Here is a tiny trained network, its code and every weight. The questions are about switching its units off for an input and a class, where a switched-off unit gives its printed mean instead of its output.

import numpy as np


def w(rows, s, z=0):
    codes = np.array(rows[::2]) - 128.0
    scale = np.full(codes.shape[1], s)
    scale[-1] = z or s
    return codes * scale


def f(y):
    return np.maximum(y, 0)


def log_softmax(a):
    a = a - a.max(-1, keepdims=True)
    return a - np.log(np.exp(a).sum(-1, keepdims=True))


def net(x, mask):
    res = np.array(x, float).reshape(1, 5) / 4 @ E
    y = f(res @ A[0][:, :-1].T + A[0][:, -1])
    res = res + np.where(mask, y, B[0][:, -1]) @ B[0][:, :-1]
    return log_softmax(res[-1] @ U[:, :-1].T + U[:, -1])


A, B = {}, {}
E = w([
[72,51,18,133,159,79],'x0',
[218,249,67,193,157,192],'x1',
[51,94,74,53,82,211],'x2',
[147,142,77,254,52,213],'x3',
[231,55,73,80,203,151],'x4',
],0.0081)
A[0] = w([
[129,63,25,150,157,133,105],'n1',
[118,95,114,70,142,140,73],'n2',
[30,64,132,76,138,116,144],'n3',
[87,109,39,133,164,140,143],'n4',
[140,41,100,108,139,222,63],'n5',
[101,127,159,107,126,87,191],'n6',
[108,144,168,174,58,134,176],'n7',
[157,158,105,140,139,190,51],'n8',
[135,219,100,101,154,196,91],'n9',
[139,102,118,210,97,80,10],'n10',
[173,98,95,98,128,129,254],'n11',
[187,168,142,188,140,127,114],'n12',
[105,129,17,124,129,109,96],'n13',
[91,207,159,202,108,114,98],'n14',
[116,113,7,113,121,110,165],'n15',
[133,148,72,146,163,130,131],'n16',
[134,143,29,153,119,140,154],'n17',
[208,84,125,151,89,172,94],'n18',
[174,60,93,123,166,128,235],'n19',
[103,69,135,97,113,90,187],'n20',
[65,115,102,140,34,200,110],'n21',
[149,74,91,82,112,177,101],'n22',
],0.014,0.0036)
B[0] = w([
[69,168,23,166,161,178,208],'n1',
[172,126,89,68,79,104,180],'n2',
[163,55,143,90,89,51,246],'n3',
[86,123,134,170,192,174,194],'n4',
[191,185,61,60,49,155,190],'n5',
[107,125,143,110,166,83,194],'n6',
[115,154,77,83,158,154,209],'n7',
[106,82,183,119,138,126,180],'n8',
[207,88,177,163,141,75,198],'n9',
[171,62,155,63,57,63,170],'n10',
[153,133,47,57,65,95,195],'n11',
[122,122,87,69,100,117,212],'n12',
[59,149,142,181,188,182,189],'n13',
[188,123,9,87,96,102,214],'n14',
[63,170,95,144,191,219,205],'n15',
[111,153,107,108,157,168,174],'n16',
[115,178,82,148,148,179,198],'n17',
[130,152,63,105,125,142,189],'n18',
[125,172,73,59,111,124,217],'n19',
[121,84,154,104,160,95,210],'n20',
[34,90,143,190,231,195,218],'n21',
[194,139,20,41,57,103,181],'n22',
],0.011,0.013)
U = w([
[1,7,222,211,215,57,109],'0',
[146,156,215,209,176,85,3],'1',
[69,213,43,195,139,244,41],'2',
[179,113,73,18,23,23,216],'3',
],0.008,0.0044)

Each question gives the input, the list of numbers given to net, and the class t.
The units are the neurons (one row each of A and B). Each row of codes is followed by its name. A weight is (code - 128) times the scale printed after its matrix; where a second scale follows, it is the last column's (A, B and U).
mask holds one flag per neuron, in row order. A switched-off neuron (its flag False) gives its mean, the last column of its row in B, instead of its output. The means were averaged over made-up inputs and are rounded, as every weight is.
A unit's drop is (log p(t) with every unit on - log p(t) with that unit switched off) / (log p(t) with every unit on - log p(t) with every unit switched off).
The circuit of an input: a set's keep is (log p(t) with only the set's units on - log p(t) with every unit switched off) / (log p(t) with every unit on - log p(t) with every unit switched off). Starting from the 12 units with the biggest drops (on a tie, the unit counted first), units are removed one at a time, each time the one whose removal leaves the highest keep (on an exact tie, the one counted first), for as long as the keep stays at least 0.8.
circuit, biggest first: the units of the circuit, biggest drop first
k most important neurons: the k neurons with the biggest drops, biggest first
drop when u is switched off: that unit's drop, to one decimal
input [-8,8,6,8,5], class 3: 2 most important neurons : n9; n12
input [1,1,-4,7,-6], class 3: circuit, biggest first : n10
input [2,-8,6,7,0], class 2: 2 most important neurons : n21; n5
input [-2,8,2,-2,-8], class 3: 3 most important neurons : n14; n9; n15
input [-5,-2,-3,8,-8], class 3: 4 most important neurons : n14; n10; n15; n1
input [1,8,8,-8,6], class 2: 2 most important neurons : n15; n13
input [4,3,-6,-5,8], class 2: 2 most important neurons : n1; n3
input [1,1,-4,3,4], class 2: drop when n14 is switched off : 0.2
input [6,-8,2,5,1], class 2: drop when n15 is switched off : 0.3
input [-5,-6,0,8,-1], class 2: drop when n21 is switched off : 0.9
